Below are the code and all the weights of a small trained network. Each question names an input and a class and asks about switching units off, where a switched-off unit gives its printed mean instead of its output.

import numpy as np


def w(rows, s, z=0):
    codes = np.array(rows[::2]) - 128.0
    scale = np.full(codes.shape[1], s)
    scale[-1] = z or s
    return codes * scale


def f(y):
    return y / 2 * (1 + np.tanh(0.7978845608 * (y + 0.044715 * y**3)))


def log_softmax(a):
    a = a - a.max(-1, keepdims=True)
    return a - np.log(np.exp(a).sum(-1, keepdims=True))


def net(x, mask):
    res = np.array(x, float).reshape(1, 3) / 4 @ E
    y = f(res @ A[0][:, :-1].T + A[0][:, -1])
    res = res + np.where(mask, y, B[0][:, -1]) @ B[0][:, :-1]
    return log_softmax(res[-1] @ U[:, :-1].T + U[:, -1])


A, B = {}, {}
E = w([
[89,60,161,178,97,179,193],'x0',
[152,72,171,5,109,81,163],'x1',
[130,176,109,84,121,188,214],'x2',
],0.016)
A[0] = w([
[88,69,135,146,66,183,139,73],'N1',
[176,145,121,112,175,136,85,204],'N2',
[87,177,134,167,120,136,116,131],'N3',
[113,64,204,191,126,117,231,192],'N4',
[133,158,117,195,96,88,134,84],'N5',
[128,161,112,109,95,156,174,169],'N6',
[120,199,40,209,130,167,153,102],'N7',
[56,70,160,154,123,135,197,61],'N8',
[100,88,151,18,122,72,191,108],'N9',
[199,240,134,85,116,214,235,98],'N10',
[102,114,151,112,154,123,130,253],'N11',
[120,147,71,179,178,183,114,101],'N12',
[126,66,173,174,113,56,61,116],'N13',
[116,255,103,72,128,104,80,226],'N14',
[4,91,170,179,95,164,151,138],'N15',
[155,162,29,85,178,94,98,66],'N16',
],0.011,0.014)
B[0] = w([
[176,155,114,33,124,104,141,172],'N1',
[106,152,111,141,134,107,179,186],'N2',
[118,114,186,116,110,89,148,168],'N3',
[101,175,56,130,124,69,162,251],'N4',
[183,115,158,113,73,152,139,148],'N5',
[164,169,118,217,193,123,93,184],'N6',
[142,74,203,150,75,85,139,212],'N7',
[175,149,121,69,81,113,132,180],'N8',
[115,32,198,162,49,94,181,227],'N9',
[234,96,66,196,169,164,33,218],'N10',
[67,120,136,176,151,124,153,218],'N11',
[136,73,233,100,90,109,155,183],'N12',
[251,92,35,195,167,194,49,188],'N13',
[109,149,91,132,145,47,199,234],'N14',
[142,171,83,96,128,60,163,222],'N15',
[193,169,81,36,13,117,155,168],'N16',
],0.011,0.019)
U = w([
[130,80,194,147,85,105,152,132],'0',
[208,137,65,173,177,152,83,129],'1',
[127,231,68,67,117,88,161,81],'2',
[7,175,98,207,207,102,159,251],'3',
[66,143,137,95,152,140,94,91],'4',
[91,131,126,121,156,179,98,90],'5',
[106,138,129,137,141,184,130,97],'6',
[138,159,139,88,168,175,131,100],'7',
],0.014)

Each question gives the input, the list of numbers given to net, and the class t.
The units are the neurons (one row each of A and B). Each row of codes is followed by its name. A weight is (code - 128) times the scale printed after its matrix; where a second scale follows, it is the last column's (A, B and U).
mask holds one flag per neuron, in row order. A switched-off neuron (its flag False) gives its mean, the last column of its row in B, instead of its output. The means were averaged over made-up inputs and are rounded, as every weight is.
A unit's drop is (log p(t) with every unit on - log p(t) with that unit switched off) / (log p(t) with every unit on - log p(t) with every unit switched off).
The circuit of an input: a set's keep is (log p(t) with only the set's units on - log p(t) with every unit switched off) / (log p(t) with every unit on - log p(t) with every unit switched off). Starting from the 12 units with the biggest drops (on a tie, the unit counted first), units are removed one at a time, each time the one whose removal leaves the highest keep (on an exact tie, the one counted first), for as long as the keep stays at least 0.8.
circuit, biggest first: the units of the circuit, biggest drop first
most important unit: the unit with the biggest drop
k most important neurons: the k neurons with the biggest drops, biggest first
drop when u is switched off: that unit's drop, to one decimal
input [4,0,-2], class 2: most important unit	N10
input [8,7,7], class 2: 2 most important neurons	[N4 N1]
input [7,2,-6], class 2: circuit, biggest first	[N4 N15]
input [-6,3,6], class 1: 2 most important neurons	[N10 N4]
input [7,-7,-5], class 0: 4 most important neurons	[N7 N12 N14 N3]
input [8,-4,7], class 2: 4 most important neurons	[N15 N4 N13 N1]
input [6,0,6], class 1: 2 most important neurons	[N10 N6]
input [8,-7,1], class 2: 2 most important neurons	[N15 N4]
input [-6,1,6], class 1: 4 most important neurons	[N10 N4 N15 N6]
input [3,-7,5], class 0: 2 most important neurons	[N7 N12]
input [-8,-4,8], class 1: 4 most important neurons	[N10 N4 N6 N15]
input [-5,8,8], class 0: 2 most important neurons	[N9 N13]
input [1,-1,3], class 3: 3 most important neurons	[N13 N16 N8]
input [-4,-4,4], class 0: circuit, biggest first	[N7]
input [2,0,2], class 3: drop when N13 is switched off	0.3
input [0,0,-7], class 1: drop when N13 is switched off	1.5
input [-1,5,7], class 1: drop when N10 is switched off	1.3
